Below are the code and all the weights of a small trained network. Each question names an input and a target symbol and asks about switching units off, where a switched-off unit gives its printed mean instead of its output.

import numpy as np


def w(rows, s, z=0):
    codes = np.array(rows[::2]) - 128.0
    scale = np.full(codes.shape[1], s)
    scale[-1] = z or s
    return codes * scale


def norm(h):
    return h / np.sqrt((h * h).mean(-1, keepdims=True) + 1e-5)


def f(y):
    return y / 2 * (1 + np.tanh(0.7978845608 * (y + 0.044715 * y**3)))


def softmax(a):
    e = np.exp(a - a.max(-1, keepdims=True))
    return e / e.sum(-1, keepdims=True)


def log_softmax(a):
    a = a - a.max(-1, keepdims=True)
    return a - np.log(np.exp(a).sum(-1, keepdims=True))


def net(x, mask):
    ids = ['αβγεηθλπστφψω'.index(c) for c in x.split()]
    T = len(ids)
    res = E[ids] + P[:T]
    u = 0
    for l in range(2):
        q, k, v = (norm(res) @ M[l].T for M in (Q, K, V))
        z = softmax(np.where(np.tri(T) > 0, q @ k.T / 3**0.5, -1e9)) @ v
        res = res + np.where(mask[u], z, O[l][:, -1]) @ O[l][:, :-1]
        u += 1
        y = f(norm(res) @ A[l][:, :-1].T + A[l][:, -1])
        res = res + np.where(mask[u : u + 4], y, B[l][:, -1]) @ B[l][:, :-1]
        u += 4
    return log_softmax(norm(res)[-1] @ U[:, :-1].T + U[:, -1])


Q, K, V, O, A, B = {}, {}, {}, {}, {}, {}
E = w([
[174,125,72,218,138],'α',
[193,228,190,166,182],'β',
[84,178,100,116,140],'γ',
[112,100,119,179,169],'ε',
[148,107,202,143,95],'η',
[170,175,178,12,126],'θ',
[62,171,63,100,172],'λ',
[96,120,136,82,123],'π',
[64,46,158,126,170],'σ',
[80,88,91,136,128],'τ',
[121,146,96,153,187],'φ',
[5,143,215,227,64],'ψ',
[134,153,101,115,72],'ω',
],0.02)
P = w([
[2,132,84,169,168],'0',
[81,119,137,141,126],'1',
[115,122,145,132,115],'2',
[121,121,159,125,103],'3',
[129,134,147,133,107],'4',
[137,129,159,126,106],'5',
],0.0046)
Q[0] = w([
[156,238,183,91,228],'0.h0',
[129,96,94,143,119],'0.h0',
[98,254,220,39,83],'0.h0',
],0.0071)
K[0] = w([
[173,171,118,98,160],'0.h0',
[127,107,150,223,124],'0.h0',
[254,253,182,51,38],'0.h0',
],0.0088)
V[0] = w([
[2,36,68,210,33],'0.h0',
[176,67,16,17,93],'0.h0',
[206,172,114,82,67],'0.h0',
],0.0052)
O[0] = w([
[180,79,63,120,66,198],'0.h0',
[65,123,146,132,111,29],'0.h0',
[1,126,77,110,93,7],'0.h0',
],0.0065,0.0022)
A[0] = w([
[1,120,116,70,182,149],'0.n0',
[160,75,114,126,184,5],'0.n1',
[43,159,68,177,187,134],'0.n2',
[42,73,107,201,164,185],'0.n3',
],0.0071,0.0011)
B[0] = w([
[254,188,156,71,150,255],'0.n0',
[71,20,224,67,91,143],'0.n1',
[197,74,169,95,102,240],'0.n2',
[142,110,163,110,69,190],'0.n3',
],0.0087,0.005)
Q[1] = w([
[146,161,151,104,145],'1.h0',
[183,208,162,5,96],'1.h0',
[119,124,154,180,179],'1.h0',
],0.014)
K[1] = w([
[61,145,179,130,148],'1.h0',
[54,247,152,123,113],'1.h0',
[215,89,161,147,199],'1.h0',
],0.013)
V[1] = w([
[132,30,154,3,118],'1.h0',
[200,129,85,88,202],'1.h0',
[131,126,199,104,144],'1.h0',
],0.0051)
O[1] = w([
[60,127,121,90,112,203],'1.h0',
[113,160,41,89,215,252],'1.h0',
[216,2,164,130,176,187],'1.h0',
],0.0085,0.0023)
A[1] = w([
[78,211,146,91,38,162],'1.n0',
[127,31,163,195,133,1],'1.n1',
[254,122,124,38,159,191],'1.n2',
[33,202,83,156,111,123],'1.n3',
],0.0091,0.0047)
B[1] = w([
[230,179,111,50,54,149],'1.n0',
[248,249,66,2,172,142],'1.n1',
[44,108,147,223,91,247],'1.n2',
[172,133,222,159,189,129],'1.n3',
],0.0064,0.013)
U = w([
[188,135,55,207,120,147],'α',
[169,202,203,181,222,111],'β',
[47,227,85,206,102,21],'γ',
[238,129,98,84,194,109],'ε',
[195,132,180,137,133,89],'η',
[99,208,229,27,179,6],'θ',
[109,177,42,67,205,204],'λ',
[1,142,147,112,106,124],'π',
[121,58,175,62,166,218],'σ',
[105,88,65,114,61,183],'τ',
[67,88,136,202,183,206],'φ',
[86,135,207,213,38,109],'ψ',
[193,210,100,77,54,152],'ω',
],0.0094,0.0023)

Each question gives the input, a string of symbols that net reads in full, and the target symbol t.
The units are the heads (3 rows each of Q, K, V and O) and the neurons (one row each of A and B). Each row of codes is followed by its name. A weight is (code - 128) times the scale printed after its matrix; where a second scale follows, it is the last column's (O, A, B and U).
mask holds one flag per unit, layer by layer, with each layer's heads first. A switched-off unit (its flag False) gives its mean, the last column of its rows in O or B, instead of its output. The means were averaged over made-up inputs and are rounded, as every weight is.
A unit's drop is (log p(t) with every unit on - log p(t) with that unit switched off) / (log p(t) with every unit on - log p(t) with every unit switched off).
The circuit of an input: a set's keep is (log p(t) with only the set's units on - log p(t) with every unit switched off) / (log p(t) with every unit on - log p(t) with every unit switched off). Starting from all 10 units, units are removed one at a time, each time the one whose removal leaves the highest keep (on an exact tie, the one counted first), for as long as the keep stays at least 0.8.
circuit, biggest first: the units of the circuit, biggest drop first
most important unit: the unit with the biggest drop
k most important neurons: the k neurons with the biggest drops, biggest first
k most important neurons of layer l: the k neurons of layer l with the biggest drops, biggest first
drop of u: that unit's drop, to one decimal
input η γ α λ π, target π: most important unit -> 1.n2
input γ ψ λ τ γ γ, target ψ: circuit, biggest first -> 0.n2, 1.n2
input η θ γ γ λ λ, target θ: circuit, biggest first -> 0.n0, 0.h0, 0.n2, 1.n2
input λ ω γ π, target ω: circuit, biggest first -> 1.n0, 1.h0, 0.n2, 0.n0
input β ω φ, target φ: circuit, biggest first -> 0.n0, 0.n1
input θ π λ, target θ: 4 most important neurons -> 0.n0, 0.n2, 1.n2, 0.n3
input θ γ σ ε γ, target θ: circuit, biggest first -> 0.h0, 0.n0
input η π ε ψ φ γ, target ψ: 2 most important neurons of layer 1 -> 1.n2, 1.n1
input ω β σ λ, target β: 4 most important neurons -> 0.n0, 1.n2, 0.n2, 1.n0
input π λ λ η π, target π: circuit, biggest first -> 1.n2, 1.h0
input φ θ λ α ψ λ, target ψ: circuit, biggest first -> 1.h0, 1.n2
input η π ω α ε, target ε: 2 most important neurons of layer 0 -> 0.n0, 0.n1
input π ω ε γ η, target ω: 3 most important neurons -> 1.n2, 1.n1, 0.n0
input ε ω η, target ω: 3 most important neurons of layer 1 -> 1.n2, 1.n1, 1.n0
input α ω ω π λ, target ω: 2 most important neurons -> 1.n0, 0.n2
input φ β σ η, target β: most important unit -> 0.h0
input π σ θ β π γ, target β: 3 most important neurons of layer 0 -> 0.n0, 0.n1, 0.n2
input α σ γ, target γ: 3 most important neurons of layer 1 -> 1.n2, 1.n1, 1.n0
input β η λ α π, target β: drop of 1.h0 -> 0.3
input β λ γ, target β: most important unit -> 0.h0
input ψ ψ π σ λ, target ψ: drop of 1.n2 -> 0.3
input τ γ ε θ γ, target θ: drop of 0.n2 -> 0.2
